Here is a tiny trained network, its code and every weight. The questions are about switching its units off for an input and a target symbol, where a switched-off unit gives its printed mean instead of its output.

import numpy as np


def w(rows, s, z=0):
    codes = np.array(rows[::2]) - 128.0
    scale = np.full(codes.shape[1], s)
    scale[-1] = z or s
    return codes * scale


def norm(h):
    return h / np.sqrt((h * h).mean(-1, keepdims=True) + 1e-5)


def f(y):
    return y / 2 * (1 + np.tanh(0.7978845608 * (y + 0.044715 * y**3)))


def softmax(a):
    e = np.exp(a - a.max(-1, keepdims=True))
    return e / e.sum(-1, keepdims=True)


def log_softmax(a):
    a = a - a.max(-1, keepdims=True)
    return a - np.log(np.exp(a).sum(-1, keepdims=True))


def net(x, mask):
    ids = ['αβγδζηθλμξπσφψω'.index(c) for c in x.split()]
    T = len(ids)
    res = E[ids] + P[:T]
    u = 0
    for l in range(2):
        q, k, v = (norm(res) @ M[l].T for M in (Q, K, V))
        z = softmax(np.where(np.tri(T) > 0, q @ k.T / 3**0.5, -1e9)) @ v
        res = res + np.where(mask[u], z, O[l][:, -1]) @ O[l][:, :-1]
        u += 1
        y = f(norm(res) @ A[l][:, :-1].T + A[l][:, -1])
        res = res + np.where(mask[u : u + 8], y, B[l][:, -1]) @ B[l][:, :-1]
        u += 8
    return log_softmax(norm(res)[-1] @ U[:, :-1].T + U[:, -1])


Q, K, V, O, A, B = {}, {}, {}, {}, {}, {}
E = w([
[62,75,1],'α',
[130,119,105],'β',
[111,144,129],'γ',
[119,62,143],'δ',
[104,133,137],'ζ',
[129,120,109],'η',
[104,140,251],'θ',
[114,79,111],'λ',
[116,90,199],'μ',
[105,101,193],'ξ',
[113,79,111],'π',
[128,124,77],'σ',
[100,115,138],'φ',
[115,158,164],'ψ',
[114,79,111],'ω',
],0.0084)
P = w([
[253,118,161],'0',
[102,106,177],'1',
[105,110,172],'2',
[107,115,162],'3',
[106,113,160],'4',
[108,111,158],'5',
[109,111,153],'6',
],0.002)
Q[0] = w([
[238,223,102],'L0H1',
[251,130,172],'L0H1',
[82,77,113],'L0H1',
],0.002)
K[0] = w([
[6,129,83],'L0H1',
[70,27,58],'L0H1',
[87,153,196],'L0H1',
],0.0023)
V[0] = w([
[55,119,71],'L0H1',
[173,117,108],'L0H1',
[70,120,2],'L0H1',
],0.0018)
O[0] = w([
[143,92,191,155],'L0H1',
[127,251,46,30],'L0H1',
[27,7,155,2],'L0H1',
],0.0011,0.0004)
A[0] = w([
[131,60,52,247],'L0N1',
[47,201,154,68],'L0N2',
[34,157,177,114],'L0N3',
[77,8,204,74],'L0N4',
[189,148,3,157],'L0N5',
[80,161,132,50],'L0N6',
[93,109,148,52],'L0N7',
[125,83,22,157],'L0N8',
],0.004,0.0014)
B[0] = w([
[61,253,161,213],'L0N1',
[90,65,112,195],'L0N2',
[88,95,43,249],'L0N3',
[163,183,33,251],'L0N4',
[31,150,59,121],'L0N5',
[133,85,108,136],'L0N6',
[187,120,103,141],'L0N7',
[74,178,208,174],'L0N8',
],0.0027,0.0019)
Q[1] = w([
[36,31,106],'L1H1',
[94,58,107],'L1H1',
[254,238,237],'L1H1',
],0.0085)
K[1] = w([
[253,159,122],'L1H1',
[220,113,138],'L1H1',
[10,102,189],'L1H1',
],0.0056)
V[1] = w([
[147,178,67],'L1H1',
[170,207,170],'L1H1',
[5,158,153],'L1H1',
],0.0033)
O[1] = w([
[30,194,73,108],'L1H1',
[190,185,59,223],'L1H1',
[151,211,252,2],'L1H1',
],0.0028,0.00096)
A[1] = w([
[110,123,96,169],'L1N1',
[123,148,129,52],'L1N2',
[113,252,156,91],'L1N3',
[52,134,255,5],'L1N4',
[115,136,116,60],'L1N5',
[27,83,30,61],'L1N6',
[178,152,70,93],'L1N7',
[198,208,223,108],'L1N8',
],0.0051,0.0031)
B[1] = w([
[136,131,166,176],'L1N1',
[183,89,119,101],'L1N2',
[125,90,165,125],'L1N3',
[163,130,1,131],'L1N4',
[168,127,102,111],'L1N5',
[200,149,156,254],'L1N6',
[98,95,104,116],'L1N7',
[238,151,159,125],'L1N8',
],0.0052,0.0037)
U = w([
[31,109,69,87],'α',
[86,191,182,59],'β',
[192,227,35,184],'γ',
[109,33,145,140],'δ',
[248,38,86,132],'ζ',
[109,210,193,130],'η',
[169,150,226,49],'θ',
[65,72,170,47],'λ',
[176,71,207,105],'μ',
[154,96,187,67],'ξ',
[85,85,155,25],'π',
[40,187,138,167],'σ',
[126,57,40,222],'φ',
[242,177,161,254],'ψ',
[90,83,160,27],'ω',
],0.014,0.0029)

Each question gives the input, a string of symbols that net reads in full, and the target symbol t.
The units are the heads (3 rows each of Q, K, V and O) and the neurons (one row each of A and B). Each row of codes is followed by its name. A weight is (code - 128) times the scale printed after its matrix; where a second scale follows, it is the last column's (O, A, B and U).
mask holds one flag per unit, layer by layer, with each layer's heads first. A switched-off unit (its flag False) gives its mean, the last column of its rows in O or B, instead of its output. The means were averaged over made-up inputs and are rounded, as every weight is.
A unit's drop is (log p(t) with every unit on - log p(t) with that unit switched off) / (log p(t) with every unit on - log p(t) with every unit switched off).
The circuit of an input: a set's keep is (log p(t) with only the set's units on - log p(t) with every unit switched off) / (log p(t) with every unit on - log p(t) with every unit switched off). Starting from the 12 units with the biggest drops (on a tie, the unit counted first), units are removed one at a time, each time the one whose removal leaves the highest keep (on an exact tie, the one counted first), for as long as the keep stays at least 0.8.
units of the circuit, in order: the units of the circuit, biggest drop first
most important unit: the unit with the biggest drop
top k neurons: the k neurons with the biggest drops, biggest first
k most important neurons of layer l: the k neurons of layer l with the biggest drops, biggest first
input ψ α η ζ, target ψ: units of the circuit, in order	[L1N6; L0N1; L0N8]
input ψ γ ζ ζ α γ λ, target ψ: top 2 neurons	[L1N6; L0N1]
input ζ η π, target ζ: 4 most important neurons of layer 0	[L0N4; L0N3; L0N2; L0N8]
input ψ θ α μ γ ω, target ψ: most important unit	L1N6
input γ θ ζ σ γ γ φ, target γ: units of the circuit, in order	[L1H1; L0N4; L0N1; L1N6]
input η η φ, target η: top 4 neurons	[L0N5; L1N6; L0N4; L0N3]
input γ α γ ζ α γ π, target γ: top 3 neurons	[L0N4; L0N1; L1N6]
input γ ζ ζ ζ λ, target γ: top 3 neurons	[L0N4; L1N6; L0N1]
input α ψ β β γ π φ, target α: units of the circuit, in order	[L1H1; L1N4]
input γ γ θ σ ζ, target γ: top 2 neurons	[L0N1; L0N8]
input ψ ω γ ψ φ, target ψ: top 2 neurons	[L1N6; L1N4]
input ζ ω ζ γ λ, target ζ: top 4 neurons	[L1N6; L0N4; L0N3; L0N2]
input γ μ ζ λ ζ ω, target γ: top 4 neurons	[L0N4; L0N1; L1N6; L0N3]
input α ζ ψ γ ζ λ σ, target σ: top neuron	[L0N5]
input γ γ ζ ω, target γ: top 4 neurons	[L0N4; L1N6; L0N1; L0N3]
input ψ ζ δ π, target ψ: top 2 neurons	[L1N6; L0N1]
input γ δ ζ ζ θ π, target γ: 2 most important neurons of layer 1	[L1N6; L1N8]
input σ ψ θ ψ γ λ, target σ: 2 most important neurons of layer 1	[L1N8; L1N4]
input ζ θ φ, target ζ: top 3 neurons	[L0N1; L0N8; L1N6]
input γ γ α ζ, target γ: 3 most important neurons of layer 0	[L0N1; L0N8; L0N4]
input α γ ζ β ψ ζ, target α: top 2 neurons	[L1N4; L1N6]
input γ φ α γ ψ σ, target σ: most important unit	L0N5
input α γ φ α ξ λ, target α: 3 most important neurons of layer 0	[L0N1; L0N8; L0N3]
input ζ ζ ψ γ ω, target ζ: 4 most important neurons of layer 1	[L1N6; L1N4; L1N8; L1N3]
input ψ ζ γ, target ψ: 2 most important neurons of layer 1	[L1N6; L1N4]
input ψ α π γ φ, target ψ: top 2 neurons	[L1N6; L0N4]
input φ θ γ, target φ: 2 most important neurons of layer 1	[L1N8; L1N6]
input γ ζ ψ φ γ, target γ: 4 most important neurons of layer 0	[L0N1; L0N8; L0N3; L0N4]
